Each row has a hidden value; after the row comes its grade, the name of the range that the value falls in. Each part has its own.
[ 146  190   75  212  -75   92  209   37  178  -40  132   81 -209 -118
 -207 -265  -50  170  -24 -232 -393 -279   84 -193  -36  165  182  -75
  156 -151 -210   43 -426 -349   59  102 -129  282 -188 -236  -78] -> F
[-160 -563 -293 -363   -4  300   14    7  -26  -63   27 -191  -39 -158
  169 -152  365 -339  -46  354   80   76  168  220 -122 -155 -451 -562
 -429  326  -56 -185 -381  155  -19   50 -148 -288  338  151  205] -> U
[  69   66  130    0 -124  226  223  -15  262  119   75   17   -2  -77
 -203 -238  -84   81  102 -135 -381 -268  236 -133 -107  -30   40  -47
  271  -53 -191  -53 -206 -313  126  -14 -101  252 -142 -232 -154] -> P
[ 585   61  519   30  -16 -396  119  411 -196  272  -68   71  330   51
 -289  -97 -200   93 -258 -429 -131  157 -185 -249  331  173  -20   76
 -116 -349 -651  368   19 -131  103  -74  -41 -222 -196 -257  -38] -> F
[-152 -284 -209 -280  231  117  118  -38 -126  -27  101 -176  -16  -53
  191 -227  204 -460   29  400   88   -6  150  257  -97  -96 -328 -446
 -230  229    5 -261 -359   66   84  -32 -298 -304  325  -12  330] -> X
[ 495   64  412  157  -99 -325  184  412 -163  201  -97  191  122    7
 -392 -100 -116  203 -301 -435 -219  144 -127 -323  268  177  -12  144
  -64 -262 -501  338   -7 -147  124  118  -19  -20 -266 -283 -150] -> D
[ 281  225  166  225 -119   11  320  274  128   80   63  261 -249 -151
 -341 -136    7  160 -167 -304 -422 -133  -21 -303   75  173  173   50
   30 -141 -205  214 -304 -313  146  211 -124  241 -200 -297 -289] -> C
[ 109  -64  290  -63 -267  161  200  238  157  226  -44  146  140   43
 -242 -110  -57  236    9 -119 -321  -84  199 -199 -162  -37    8  131
  164   94 -141   84   98 -254  170  -52   -7  305 -173 -259 -193] -> P
[ 153   23  229   74 -286  166  275  173  262  171   23  133  -52  -70
 -263 -179  -44  202   -8 -221 -455 -185  194 -241  -90   45   81   46
  146   -8 -192  119 -162 -335  129   67  -99  306 -218 -266 -234] -> D
[ 333   68  303  199 -279  -31  304  340  133  172  -40  270 -135  -70
 -343 -110  -17  273 -184 -358 -462  -56   25 -345   43  182  122  107
  -22  -79 -250  294 -178 -278  129  207  -90  280 -303 -300 -312] -> J
[ 131   74  196  130 -224  148  272  185  195  135   40  170  -88  -83
 -310 -180  -12  204  -33 -216 -427 -193  167 -249  -73   41   83   71
  167   -4 -164  106 -161 -337  149   89 -100  312 -184 -285 -254] -> F
[  29 -258 -377 -386  245  224   29 -309    2   68    0 -278  156 -139
  -51 -231    9 -413   91  217  297 -179  149  283  -57  -94 -303 -151
 -106   81 -115 -167 -393  171  247 -107  -23 -301  264  144  -33] -> J
[ 275 -194 -337 -562  372  123 -114 -312  -10  267  -90 -152  221 -278
 -212  204   15 -467  145   63  109   94 -361  111  144  -24 -264 -129
  -89 -206   62 -236 -119  562  132 -155  278 -192   87  291 -328] -> X
[ 161  282  -91   14   30  160  154 -122  424   48  113 -137 -268  -34
   64 -304 -106 -153  114 -206 -171 -338   98  -41   83   49  155  -85
   38 -239 -203  -46 -480 -228   89   30 -159  162  -55  -46 -292] -> C
[ 208  126 -199   52  -58    8  -19 -149  344 -107   21 -142 -330  106
  202 -274 -151  110   32 -207  -23 -217  -50  -23  -52  347  273    1
 -166 -205  -61   10 -541  -61  -23   61    0  346 -233   94  -54] -> D
[ 450    2  607  -84 -239 -181  118  412   80  375  -29   47  396   91
 -233  -57 -226  184  -84 -399 -309  121  -65 -289  168   70   22  102
   37 -266 -540  271  216 -248   54 -221   -3    2 -249 -270  -94] -> P
[ 263   45  250  185 -269   24  308  237  166  133    0  222 -135  -95
 -323 -153  -36  263 -124 -303 -491 -116   82 -303  -27  184  124   55
   56  -65 -213  214 -241 -304  113  183 -107  303 -306 -299 -215] -> D
[ -22 -652 -448 -464   26  371 -141  -98 -113   57  181 -101  246 -617
 -480  200  353 -233  -21  215  -20  195 -320   52  -69    4 -416 -360
 -219  110   80 -184 -210  312  -31 -220  275 -289  308  270   72] -> Q
[-127 -643 -394 -440  -62  389  -41  -67   -9    6   40 -229  105 -307
  -65  -91  326 -304  -24  313  148   59  110  201 -129 -157 -474 -403
 -348  295  -51 -149 -325  198   38  -63   23 -321  362  237  114] -> J
[ 140  232   92  313   -2   23  191  139   -2 -101  131  183 -226 -160
 -352 -229   28  222 -134 -266 -389 -193    9 -266   47  129  126  -70
  192 -173 -241   42 -341 -338   54  178  -87  263 -159 -289  -84] -> J
[ -49   88  -96   23  109   96 -334  292 -281 -544 -116  123 -256  329
  419 -139  165  528 -213  152  270  -33  -64   19 -294  118  233 -220
 -264  137  -44  -19 -224   17 -127   82  245  469   22   69  384] -> C
[ 190   64 -192 -176  -17  142   25 -296  457  122  -22 -266 -102   43
   94 -264 -209 -143  181 -185   -2 -243   90   39   27   72   52   26
   15 -231 -142 -111 -356    4   90  -42   20  178 -145  122 -289] -> P
[ -91  -56  168 -179   56  -17   43  301 -110  211   34   79  265  278
  -56  -86    3  -12   41  169  115   96   55    0 -156  -97 -122  230
   54  246  113 -121  396  -99  231 -295  -53  144  138 -217  -24] -> U
[-523 -234    9  287 -184 -454 -141  435   32   15  357 -110 -287  449
  217 -216  292  -97  -10   45  -80  668 -219 -195  129   71 -343   17
 -158  147  473 -600  615 -126 -352 -167 -333  350   56 -137  365] -> P
[  89  358   41  368  316 -201   51  379 -527 -237  -98  349 -297   -2
 -387 -134  207  187 -380 -183  -30  123 -113 -296  281 -128 -121   11
  157 -155 -223  -54   31  -33  115  423   66  185   -8 -263 -148] -> X
[ 286  100 -194  -38  -77  -18  -51 -218  456    2  -42 -176 -303  127
  221 -196 -205   61   92 -280  -57 -147 -123  -44    7  355  252   33
 -175 -292  -29  -30 -454   64  -51   51   69  390 -331  166 -198] -> P
[-159  277  -47  238  302   39 -277  200 -415 -529   15  127 -200  194
   58 -240  178  417 -182   26  130  -81  -13  -91  -76 -101   52 -217
  161  -30 -175 -230  -77 -122  -94  105  175  388   83 -111  272] -> Q
[-282 -732 -257 -309 -194  320  -46   35   16  -94   47 -215  -70 -166
  179 -141  450 -221  -29  340  -84  187  189  139 -165 -171 -526 -657
 -404  371   -2 -283 -286  146 -186   68 -133 -167  261  172  328] -> D
[-523 -262 -132  342  -83 -353   24  341  -45  -81  298    1 -496  303
  183 -248  429 -184  -81  150 -156  524 -106 -130   69   82 -381 -154
 -255  285  516 -553  257  -76 -257  112 -455  294   94 -172  282] -> J
[ 384 -128 -144 -472  360  -24 -114 -389  124  340 -163  -93  186 -100
 -112  232  -87 -353  227 -119 -126  100 -413   22  154  103 -168 -142
  -45 -305   95 -280  -59  598   41 -100  248   62 -202  211 -482] -> Q
[ 307 -171  -94 -137  -21 -148 -245  -21   25 -223 -245   73 -229  313
  430   48  -72  429  -84  -43    7  128 -326   -5 -282  572  302 -143
 -458  -42  167   20 -351  363 -190  121  272  572 -458  189  229] -> P
[ 404  -60  -79 -142  -32 -149 -104 -184  327   51 -171  -75 -239  194
  327    0 -162  100   72 -234 -156   28 -301  -46  -41  490  240  -94
 -353 -245   86  -14 -398  316 -138   85  117  431 -468  193 -135] -> D
[-255 -400 -141 -140  129   18   71  -45 -164  -61   96 -106   -1   57
  111 -236  205 -237   29  349  -28   98  156  166 -190  -17 -366 -373
 -121  298  127 -365 -172   53    0   -6 -260  -61  151  -95  398] -> D
[-227 -714 -289 -348 -202  371  -87   96   -8  -72   24 -184  -24 -223
   77  -79  469 -189  -77  304    7  192  130  114 -127 -204 -518 -562
 -432  361  -38 -192 -236  170 -134   39  -23 -200  320  221  198] -> J
[ -63 -439 -494 -437  171  294  -36 -212  -53   29   38 -235  129 -249
 -123 -120  179 -396   23  302  328  -28   44  265  -89 -100 -395 -198
 -238  194   12 -184 -328  250  187 -110   58 -321  363  226    2] -> Q
[ 254  -27  578 -228 -211   -9   42  452  105  421  -10   34  477  183
 -112   -2 -125  116   38 -199 -203   84    2 -200   38 -113  -24  127
   49  -51 -354  161  415 -228   99 -391    6   56  -50 -230 -179] -> Q
[ 537  192  377  125   42 -332  221  510 -275  181 -111  253   60  -33
 -375  -55  -60   86 -371 -371 -123  154 -192 -298  345  125    4  126
 -137 -275 -512  391  -45 -109  195  167  -37 -141 -140 -282 -187] -> X
[ 114 -489 -405 -518  253  299 -127 -247 -136  157  236 -100  382 -703
 -618  282  224 -360   77  144  -99  145 -483   46   28   49 -359 -348
  -40 -104   56 -248 -199  365   13 -334  310 -351  259  225   -9] -> U
[ 331   27  409  -56 -296   83  272  439  184  316  -46  229   92  -19
 -243  -15  -39  188 -100 -244 -379  -35   43 -276  -14   50  108  120
  -52   -4 -264  323   15 -273  179  -19  -54  180 -168 -271 -328] -> C
[ 612  166  628 -115  -75 -250  151  464   39  443  -19   34  405   44
 -225  -32 -240  -11 -127 -455 -216   93 -171 -265  356   50   46   91
  -69 -393 -680  385  129 -218  127 -235  -59 -223 -135 -256 -237] -> C
[ 268  120 -173  -46  -77    9  -31 -219  481   47  -23 -206 -270  117
  206 -221 -206    2  122 -281  -57 -184  -76  -37   35  288  222   42
 -138 -289  -63  -33 -435   25  -23   15   30  340 -280  152 -246] -> D
[ -34  287 -132  161  223   72 -151   77 -128 -403  105   18 -247  107
  114 -280   53  248  -98  -17  101 -202  -29  -26  -81   74  186 -171
   40 -100 -160 -119 -339 -187  -38   29   63  297   56  -60  206] -> U
[-117  286   44  398  324 -104 -146  266 -601 -414  -59  275 -171   80
 -359 -212  215  402 -300 -125  -11   66   -5 -270  131 -225 -170  -85
  375 -102 -248 -253  146  -89   -6  311  182  340   -6 -262   66] -> D
[  62 -289 -459 -422  213  217  -59 -337   26  127  -41 -260  174 -184
 -187 -113    7 -371   99  144  326  -79    5  213   -8  -78 -322   -5
  -77   20  -10 -196 -243  308  236 -126  154 -210  207  242 -191] -> F
[-323 -446 -117  -39   25  -64   81   65 -119  -60  138  -87 -133  104
  170 -235  292 -234   -5  320 -113  226  115   99 -145   17 -398 -399
 -215  331  215 -399 -107   28  -97   50 -348    0  125 -109  418] -> D
[ 123  201   98  200 -139  119  250   -8  315   35  151   43 -204 -109
 -223 -289  -98  134   44 -276 -467 -287  139 -218  -21  125  165  -38
  248 -187 -201  -14 -362 -395   59   83 -152  327 -235 -256 -146] -> P
[-336 -647 -120 -166 -145  165   10  128  -51 -127   40 -142 -174    8
  312 -196  471 -207  -52  349 -168  235  225  110 -153 -152 -514 -700
 -407  413   47 -334 -226   92 -224  156 -294  -81  201   37  399] -> F

New part:
[ 229  142   18  197   -5 -165 -126 -181 -215 -164 -161  123   50 -260
  337  -85   94 -114 -192 -185   81  212  -83 -202  170  -22   25 -240
  159 -136  206  207  -18  -78 -348 -166   55   76 -100   44   68] -> Zt
[-101 -382  -88  -74 -107  306  114   32  -61  133  145 -143 -194  129
 -140  140   61  151  -46  -95   95  -47 -161 -106 -219 -278   70 -302
 -143 -361  -39    9 -190  152 -225 -137  136 -167  -75   10  241] -> CM
[  34  248  229  122  -30 -164  -61  262  -57  -40 -346  190  150 -108
   60 -381 -179 -206  187  -37   45  -21  -41  -20  101   79   47  -36
  125   59   72 -207   67   87 -131 -204   50   41   51  236   24] -> MR
[  -6   50 -246 -250  143  -17  -64 -131  118  -30   42 -162  -56 -106
  134  134  253  -96 -294  -74   36  208  102  -48 -114   -1 -145 -136
    8  -60   50 -108 -240   40  -33   74  130   89   19 -125  -45] -> Gt
[ 115   66 -131  133   57 -152 -262 -292  -85  -49  -73  102   -9 -237
  131   47   96  -86 -117  -23  139  228  126  -67  -79  114   -4  -60
  167  -30  164  140   91 -186 -156  -17  -43   -5  -20  -94  146] -> Ht
[ -81  -40  -52  126  -93  108   57 -192   67   86  104  -13  -72   49
    4  109  155    5   16 -201  -74   -2 -162  -50  -29  -82   95   16
  -35   78  130   17  121  -40  -36   66   33  -88 -127   -2   40] -> MR
[-165  310  -99 -132   30   -5   -4  -34  244  108   18  -99   22  -50
  407  -54  218 -145   23 -177  -85   92   66   67  137   20    8  -79
  -40  220  130 -210  204  -64  124   76   31   12   22   -2 -149] -> JT
[  28  302 -238 -142  309 -205 -170 -286  193 -124 -126 -118   46 -269
  289  -42  227 -171 -629  -85   -6  409  111   -1   82  233 -180   88
  202  189  155   69 -279 -192   -3  221   91  330   90 -112 -237] -> Zt
[-303 -163  241  -33  -15  169   32  109  141  169  -78  -99  -88  232
 -318   34  -78  -20  301  107   49 -283 -107   63 -183  -31   35  160
 -134  186  -83 -336  130   31  134   58   93  -48   93   95  -14] -> Ht
[ 347  -51  399   38   77 -136 -171  108 -452 -324 -481  -61   73 -357
   50  -87 -264 -325   -9  101  218    2  -12 -300  282  -97  -66 -254
   33 -103  109   37 -149   15 -280 -342  301   75  116  179  120] -> Ht
[   2   52   68 -126   12   35   77   62   26   35   -7 -210 -152  -44
  -86   -1  -10 -172  334  -16   73  -65   97 -124   88  -15 -105  -10
  -90  132   25 -171   81  149  123  -31   12 -196   63  -45   70] -> CM
[ 161  304  -15   -3   49 -222   57  -50  -26 -162  -50   62  127 -194
  -18  -21  101 -365   42 -174  -87   94   34 -103  117  108   31  145
   59  270  256 -177   89    7  137   67  113  -72    1  -15  -11] -> Zt
[ -82  167  248  -54   20  -88   39   33  138  156 -167   47 -130  303
   22 -157  -27  -48  -47 -194  112 -105 -203  -36  123  -54   95   67
   46   97  -86 -199  101   -8 -146  103   29   66   40    9 -250] -> JT
[-170  -55  223  181  -27    1    3 -112   23   48  -62  140  -19  223
  -97   36  103   29   32  -79   55 -169 -276  -21 -141  -34  130   97
   10   55   27 -146  139  -92 -126   62   75   93  -56   76  -92] -> Gt
[ -46  118  290   80   -1 -154  126   -4   11   45  -80  161  -94  276
 -200  -71   18  -75  173 -159  114 -198 -261 -139  -35   17   66  195
   59  119  -27 -219  116   66 -103   79  -42   -3  -19  -17 -111] -> Gt
[  42   94  202  337  -78 -161 -168   84 -128   22 -307  363  111   -9
  -68 -352 -198  -58   42  -37  136   14 -102   38  -36   83  238    4
  213  -75   90  -16  180 -111 -283 -158   17    3   -1  209  112] -> Zt
[  25  -52  181 -256  166   41   55  -50  -20 -143 -122 -357 -100  -80
  -31  201   66 -229  -67   15   44  -62  -49 -212  138  -91 -210  -10
 -138  168   18 -164 -215   78   76   48  257  106  104  -36 -140] -> Ht
[ -18   65 -182 -223   62   90   88   32   91    5   44 -250  -67 -150
  162   -5  126 -113 -132 -128  -29  162   51  -88   71  -59 -112 -182
  -58  -19   86  -54 -209  127   13  -29  113  -38   26  -30   35] -> Zt
[ -21   32  229   55   66   15   46  204 -134 -126 -230  -49  156 -199
 -142 -192 -203 -289   67   67    5  -52   -2    0  157   53  143   80
  -42  197  210 -139   73 -106  145 -104  272  -58  174  230   93] -> CM
[-275   20  383  -67   21   93  366   37  143  140    8  -98 -200  463
  -14  -17  102   67  -21 -281   29 -306 -533 -183  119 -172   45  109
 -112  136  -99 -191  -44   92 -110  137   43  127  -16   24 -308] -> Ht
[-251  129 -205  -67   86   87  -97   15  244   80   -9 -121   77 -167
  184 -111  141  -77  -44   50  -64  158  181  188  -89  136  -29  -32
   -5  140  129 -163   45  -91  176   36   80   48   86   78   -1] -> Qg
[ -31 -161 -209   17   17   69 -159 -112  -41   40   18   -3  -41 -144
  -31   65   60   23 -123   35  120  164   96   -2 -254    7   17 -161
   49 -194   82   59  -84  -57 -136  -79   45  -67    0  -30  254] -> Gt
[ 125 -244 -130    7   63   19  -37 -297 -127  -45   72  -86 -191  -69
 -252  239   68   10 -241  -65  145  136  -68 -218 -180  -30  -61    5
   59 -132   58  206 -246  -11 -182   53   27  -68  -46 -180  204] -> Qg
[  25 -295  174  105   79   64 -191 -308 -109  -62 -142 -109  -96  -15
 -311  267  -44  -83 -144  110  120  -51  -65  -68  -76  -32   51  155
  -25  123   68   58   39 -244  -24  120  228   34   51  -18   19] -> Ht
[ -96  -97  -87  -22   46  132  -35  -48  -44  -70   -3 -130   57 -208
  160   80  142  -67 -128    4   -7   94    0  -32  -66  -54   -8 -202
  -68  -64  164  -17  -95  -60  -30 -101  197   42   13   82  115] -> Gt
[-125  153 -202  -60  105  -25 -193 -105  226    6  -71  -87   86 -217
   96    1  151 -153  -49   62  -79  182  205  129 -124  177 -127   68
   52  223  121 -176   -2  -61  168   94   67   98   51   13  -34] -> MR
[-166  269  -82  201   -5 -142 -174 -184  119  161  -26  181  -29 -100
  358 -163  118   47  179  -84  107  134   43    6  -77  213  -27  -10
  193  105  101   63  285 -142 -116  -23 -344    9  -33  -57   98] -> JT
[  23 -107 -198 -204  -27  167   92   -9    3   -3  134 -230  -95  -85
   78  161  192  -72  -70 -142  -21   93   12 -122  -42 -195  -54 -290
 -136 -167   78  -77 -184  171  -52  -76  187 -123  -59  -41  117] -> Qg
[-209   88 -175 -103    8   94   13  133  143  105   13    1   59  -18
  313 -162  174   25 -175 -120   -2  128  -12   97 -104  -55   67 -294
   -7 -186   66 -156  -80   27 -121 -106  111   61    4  108   14] -> Gt
[-147   23    4  -95   92   15  -95  101  133   15 -147 -117   19 -116
 -132  -68  -29 -129  151  156   25    7  120   42 -168  136 -171   74
    7  152   -4 -254 -104  101  122  -15   50   52  112   66   46] -> Zt
[   5  204 -230  133 -122  -80 -220   77   20  142  -97  196   -6 -217
  421 -326   37   68  182  -84  132  248  161   -4 -111   64  -62 -406
  202 -307   37   55   55  138 -355 -321 -252  -75  -96   57  276] -> MR
[ 251   32  -41   16  -63  -39 -258  242 -238 -135 -333   23  168 -461
  121 -225 -217 -274  101   86   73  194  263  -34   70  -36   -1 -378
   61 -202  152  -54  -63  105 -174 -402  212 -116   56  220  323] -> MR
[ 103  291  -29 -126   35 -180 -183   47   25   32 -181  -30  -43 -216
  273 -145  -23 -215  227  -30  137  138  244  -86  108   87 -152 -166
   93   55   32 -137  104   90  -60 -127 -109  -73   70  -57   70] -> JT
[ -91  -80  -90  195  -85   13  -78  -98   22  113   24  185  -22   41
 -168  -22   39   61   58  -57   54   34  -72   24 -292   49  112   33
   97  -73   67  -15   75  -24 -137  -13  -62  -91  -82   16  201] -> Zt
[ -97  -29  305  -73  133   -3   95  -48    7  -31 -139 -180  -93   49
 -223   86  -84 -168   55    6   59 -163 -180 -165   77   37  -80  267
  -57  337   20 -129  -45  -32  115  125   78   59  130  -15  -87] -> JT
[  33  157  -55  -17   32  -64 -109   19    3  -96 -103  -30  119 -249
  110  -44   86 -252  105   12  -30  102  168   16   17   67  -24  -74
    4  111  181 -189   87   -4   94  -69  152  -29   35   77   52] -> Qg
[-139  107   20  -57  103  -14 -100  148  114   -2 -185  -59   99 -141
  -57 -179  -54 -181   66  131   15   42  149  118  -66  152  -35   64
   22  165   73 -254    2  -19  148  -20  130   45  153  131   10] -> Qg
[ -24  177  142 -117   34   15  150  231   -1 -111 -147  -89  143  -67
  174 -163   53 -260  -85 -149  -90  -19 -106  -29  228 -105   90 -140
  -94   74  153 -271  -49   60   30  -88  343   64   59  209 -139] -> Qg
[ -38 -134  148  118  -46   45  -99   19  -75  119 -143   21 -189   77
  -62 -137 -116  104  142   26  249  -46  -67  -97  -77  -47   -8 -153
   65 -207  -92   50   10   56 -298 -164  -75  -55    3   41  145] -> CM
[  53   19  343  -91  142  -79  160   36 -166 -263 -190 -126   79  -94
 -114  109    3 -313  -46  -46   -5 -145 -239 -263  137  -43  -75  111
  -83  231  131 -198 -186   47   46   -4  285  142   88   79 -100] -> Ht
[-245   62   22   27  -10   -4  184  -59  219  200  107  192  -32  410
 -193  -28  141   37 -221 -286  -32  -91 -324   89 -175  -20  300  240
   29  104   40 -217  108 -113  -23  263   69    6  -35  -14 -162] -> Ht
[  56 -101 -224 -428  222   33  -10 -142  108  -93   49 -370 -159  -92
 -121  298  217 -148 -344   -2   52  170  114 -143 -140  -41 -295  -54
  -67  -22  -33 -145 -478  158   47  146  221   94   70 -206  -69] -> CM
[ 165  -13 -192  146 -161  -31 -206 -111 -114   20    0  139   -7 -181
   86   27   87  -65  164  -88   66  154  140  -47 -135  -62   70 -277
   70 -219  135   20  156   47 -213 -185    3 -213 -143   -3  290] -> Zt
[-142  -40   28   21  -47   42   68 -122  171  244   93    0 -293  337
 -160    4   95  145  106 -156  137  -87 -161  -66 -145  -40    6   69
   30  -34 -125  -66   63   89 -147  124 -152  -88  -71 -126  -38] -> Qg
